Small tables with named rows and columns. After each table, cells are looked up by row and column.

bemiga =
cols = vol, nuz, val, vevafod, kof, magoru, madakud
diz: [-0.5, 0.0, 0.4, 0.2, -0.4, -0.7, 0.6]
mebifa: [-0.5, -0.1, 0.5, 0.3, -0.4, -0.8, 0.8]
gapufeg: [-0.5, -0.1, 0.5, 0.2, -0.4, -0.8, 0.7]
ritipa: [-0.5, -0.1, 0.5, 0.2, -0.4, -0.8, 0.7]
vomo: [-0.5, -0.1, 0.5, 0.2, -0.4, -0.8, 0.7]
sogukol: [-0.5, -0.1, 0.5, 0.2, -0.4, -0.8, 0.6]

What is the vol of ritipa in bemiga?
-0.5
What is the magoru of vomo in bemiga?
-0.8
What is the vol of gapufeg in bemiga?
-0.5
What is the magoru of gapufeg in bemiga?
-0.8
What is the kof of ritipa in bemiga?
-0.4
What is the vevafod of diz in bemiga?
0.2
What is the madakud of mebifa in bemiga?
0.8
What is the vol of mebifa in bemiga?
-0.5
Row with the largest madakud: mebifa

Table mav
	ril	zuzolaf	mun	bida
mibeba	0.5	0.4	0.5	0.4
bibi	0.4	0.4	0.2	0.4
kiruteb	0.5	0.3	0.3	0.5
rer	0.4	0.5	0.2	0.4
dato	0.4	0.4	0.5	0.4
taz	0.4	0.6	0.7	0.4
tidimi	0.4	0.3	0.8	0.5

mibeba, ril -> 0.5
tidimi, zuzolaf -> 0.3
taz, mun -> 0.7
mibeba, zuzolaf -> 0.4
mibeba, bida -> 0.4
rer, mun -> 0.2
kiruteb, mun -> 0.3
taz, zuzolaf -> 0.6

rolapa.csv
,gired,bir,zili,lovoku,rabavi,vegupak,nufug,mak,fut,pato
gif,-3312,-2320,-1123,8223,-4377,4786,2496,3662,-1221,1617
vofefa,5222,-3868,2262,8223,1215,-1174,2193,3709,-611,2013
per,4837,1637,649,8223,639,-2213,-605,-3895,4504,-1322
dedo,5927,-6745,1191,8223,1243,-5116,-5,4145,756,-1255
vod,5445,-4275,3247,8223,956,-1780,3092,3609,524,2086
beb,5272,-6366,793,8223,576,-4551,-582,3849,2544,811
san,4509,-5274,1703,8223,567,-327,3189,1523,705,1632
zotov,4844,907,-135,8223,498,-2938,-75,-3510,3005,-1910
kat,4549,371,-991,8223,-198,-2503,-402,-3224,3245,-1615
fuzek,1067,-2257,1626,8223,-4062,-808,2600,5716,-716,3097
kar,4372,-4806,1648,8223,147,-731,3058,2370,1059,2101
ribo,5441,6014,1166,8223,-190,-3120,-109,-3172,2689,-1048

What is the zili of ribo in rolapa?
1166
What is the fut of zotov in rolapa?
3005
What is the zili of gif in rolapa?
-1123
What is the fut of gif in rolapa?
-1221
What is the pato of fuzek in rolapa?
3097
What is the lovoku of ribo in rolapa?
8223
What is the fut of beb in rolapa?
2544
What is the rabavi of dedo in rolapa?
1243
What is the mak of fuzek in rolapa?
5716
What is the mak of vod in rolapa?
3609
What is the fut of fuzek in rolapa?
-716
What is the vegupak of kar in rolapa?
-731
What is the vegupak of san in rolapa?
-327
What is the fut of kat in rolapa?
3245
What is the vegupak of dedo in rolapa?
-5116
Which row has the largest vegupak? gif

kovuro
columns: neku, retobel, puvibib, gufa, nug, kanu, durobob, ber, nar, nane
sigov: [48, 192, 316, 258, -442, -108, 71, -352, -397, -128]
guz: [-162, -112, 34, 228, -67, -427, -369, 418, -105, 240]
lezi: [-446, -91, -456, -341, 70, 619, -4, -296, -282, 337]
pipozo: [-58, 314, -13, 197, 608, 523, 411, -210, 224, 36]
zofod: [-349, 258, -197, -541, -279, 171, 386, 277, -436, -614]
fuvon: [-399, 144, -523, 255, 396, -90, -41, 355, -92, 23]
bobob: [402, -230, -111, 190, 381, -187, -247, -151, 229, 359]
nup: [-106, -328, -268, -519, -157, -297, -424, -121, -97, 58]
gom: [116, 204, 63, -214, 397, -542, 294, 166, 88, -301]
kat: [-27, -231, -432, 352, -124, -210, 347, -375, -190, -192]
soz: [-51, 308, 115, -353, 133, 123, -529, 298, 300, -7]
rabazov: [337, -142, 114, -542, -169, -20, -44, -423, 377, 15]
vamimus: [429, 6, -354, 253, -229, 457, -391, 191, 57, -408]

puvibib of zofod is -197
puvibib of fuvon is -523
kanu of vamimus is 457
gufa of gom is -214
nar of fuvon is -92
nug of zofod is -279
ber of gom is 166
puvibib of lezi is -456
kanu of zofod is 171
retobel of bobob is -230
gufa of zofod is -541
ber of guz is 418
puvibib of guz is 34
gufa of rabazov is -542
nar of zofod is -436
Row with the largest retobel: pipozo

